Below is a small trained network, with its code and all its weights. Each question gives an input and a class and asks what happens when units are switched off, that is, made to give their printed mean instead of their output.

import numpy as np


def w(rows, s, z=0):
    codes = np.array(rows[::2]) - 128.0
    scale = np.full(codes.shape[1], s)
    scale[-1] = z or s
    return codes * scale


def f(y):
    return y / 2 * (1 + np.tanh(0.7978845608 * (y + 0.044715 * y**3)))


def log_softmax(a):
    a = a - a.max(-1, keepdims=True)
    return a - np.log(np.exp(a).sum(-1, keepdims=True))


def net(x, mask):
    res = np.array(x, float).reshape(1, 4) / 4 @ E
    y = f(res @ A[0][:, :-1].T + A[0][:, -1])
    res = res + np.where(mask, y, B[0][:, -1]) @ B[0][:, :-1]
    return log_softmax(res[-1] @ U[:, :-1].T + U[:, -1])


A, B = {}, {}
E = w([
[128,83,126,74,92,246,45,120,58,182,156,126],'x0',
[188,185,151,6,217,174,63,59,225,115,199,195],'x1',
[62,118,169,77,160,111,107,208,160,141,206,68],'x2',
[65,62,76,112,225,216,169,55,115,174,156,165],'x3',
],0.011)
A[0] = w([
[165,149,163,115,41,157,81,133,129,180,170,122,117],'n1',
[111,65,189,76,107,175,107,178,113,187,166,87,226],'n2',
[120,183,186,120,136,46,139,130,207,78,137,100,193],'n3',
[101,111,164,104,158,196,100,124,109,137,166,67,205],'n4',
[78,55,118,121,137,188,129,158,100,167,139,114,222],'n5',
[155,145,116,102,141,192,107,40,167,102,141,178,208],'n6',
[127,179,148,93,102,115,92,174,179,129,135,51,188],'n7',
[91,52,83,183,102,231,139,82,102,189,170,111,247],'n8',
[126,112,125,209,106,98,175,168,114,109,60,71,193],'n9',
[89,144,146,154,220,82,195,181,163,81,113,121,182],'n10',
[174,172,113,115,192,147,145,84,184,80,143,213,255],'n11',
[135,166,152,158,2,116,85,224,75,90,78,61,244],'n12',
[117,71,98,127,172,174,184,38,91,134,75,205,214],'n13',
[185,167,156,124,168,196,102,40,171,124,113,193,146],'n14',
[119,94,126,93,163,138,71,143,132,164,122,82,150],'n15',
[153,141,170,120,100,70,143,181,143,68,148,125,253],'n16',
[150,175,92,113,151,119,106,53,178,159,156,222,200],'n17',
],0.0091,0.0028)
B[0] = w([
[163,88,148,136,172,193,95,152,123,114,112,106,175],'n1',
[110,131,100,140,160,124,94,195,94,61,83,145,201],'n2',
[204,164,195,164,146,148,202,140,210,91,154,157,223],'n3',
[104,138,109,116,163,101,85,162,72,102,169,155,191],'n4',
[51,147,94,122,147,115,135,154,93,112,107,141,201],'n5',
[164,149,81,68,83,100,61,139,87,180,85,216,229],'n6',
[162,109,154,143,131,156,130,157,173,87,127,128,189],'n7',
[65,102,90,57,127,86,169,136,77,70,1,164,232],'n8',
[94,118,66,236,96,93,113,107,144,170,145,109,230],'n9',
[114,97,146,163,173,132,190,100,138,164,168,168,207],'n10',
[194,165,154,105,117,94,116,132,140,160,143,212,246],'n11',
[171,47,106,180,109,94,60,118,139,93,164,72,254],'n12',
[86,83,51,16,93,140,163,79,154,166,62,120,223],'n13',
[186,141,92,63,81,134,59,166,122,146,135,174,236],'n14',
[123,149,153,144,165,121,117,185,97,108,144,142,165],'n15',
[203,106,173,196,149,146,149,111,212,74,122,120,201],'n16',
[185,187,120,79,104,109,125,161,134,176,122,173,231],'n17',
],0.0092,0.017)
U = w([
[126,96,92,214,23,46,117,92,134,139,171,67,194],'0',
[174,203,195,105,99,111,129,147,168,102,133,142,68],'1',
[110,94,115,134,179,115,185,40,164,213,144,100,137],'2',
[45,69,100,78,53,113,187,24,93,144,73,78,7],'3',
[53,134,116,121,192,105,124,203,32,50,117,142,168],'4',
[144,152,205,160,219,136,248,105,162,114,208,143,70],'5',
[180,81,167,144,120,174,62,134,144,79,165,45,174],'6',
[146,155,96,45,87,110,74,115,88,254,138,166,204],'7',
],0.0082,0.0012)

Each question gives the input, the list of numbers given to net, and the class t.
The units are the neurons (one row each of A and B). Each row of codes is followed by its name. A weight is (code - 128) times the scale printed after its matrix; where a second scale follows, it is the last column's (A, B and U).
mask holds one flag per neuron, in row order. A switched-off neuron (its flag False) gives its mean, the last column of its row in B, instead of its output. The means were averaged over made-up inputs and are rounded, as every weight is.
A unit's drop is (log p(t) with every unit on - log p(t) with that unit switched off) / (log p(t) with every unit on - log p(t) with every unit switched off).
The circuit of an input: a set's keep is (log p(t) with only the set's units on - log p(t) with every unit switched off) / (log p(t) with every unit on - log p(t) with every unit switched off). Starting from the 12 units with the biggest drops (on a tie, the unit counted first), units are removed one at a time, each time the one whose removal leaves the highest keep (on an exact tie, the one counted first), for as long as the keep stays at least 0.8.
units of the circuit, in order: the units of the circuit, biggest drop first
most important unit: the unit with the biggest drop
k most important neurons: the k neurons with the biggest drops, biggest first
drop when u is switched off: that unit's drop, to one decimal
input [3,2,8,-2], class 4: units of the circuit, in order : n2
input [3,4,4,-3], class 1: 2 most important neurons : n12, n8
input [-3,-2,-2,1], class 0: 2 most important neurons : n8, n9
input [-6,-4,7,-5], class 5: 2 most important neurons : n3, n10
input [7,-1,-3,6], class 3: 2 most important neurons : n13, n8
input [-3,0,0,-8], class 6: 4 most important neurons : n12, n16, n3, n7
input [5,6,8,7], class 4: 2 most important neurons : n2, n4
input [7,6,7,8], class 4: 2 most important neurons : n2, n8
input [-7,-8,5,5], class 0: 2 most important neurons : n9, n13
input [6,8,0,-8], class 1: 2 most important neurons : n7, n13
input [-5,-2,-4,-1], class 0: drop when n9 is switched off : 0.4
input [4,-4,-2,-8], class 0: drop when n3 is switched off : 0.1
input [0,-3,-4,-8], class 0: drop when n9 is switched off : 0.4
input [8,-4,-3,6], class 3: most important unit : n13
input [-1,-2,1,-4], class 0: drop when n9 is switched off : 0.2
input [-8,-4,1,5], class 2: 2 most important neurons : n9, n10
input [-8,-3,2,-1], class 5: 2 most important neurons : n3, n10
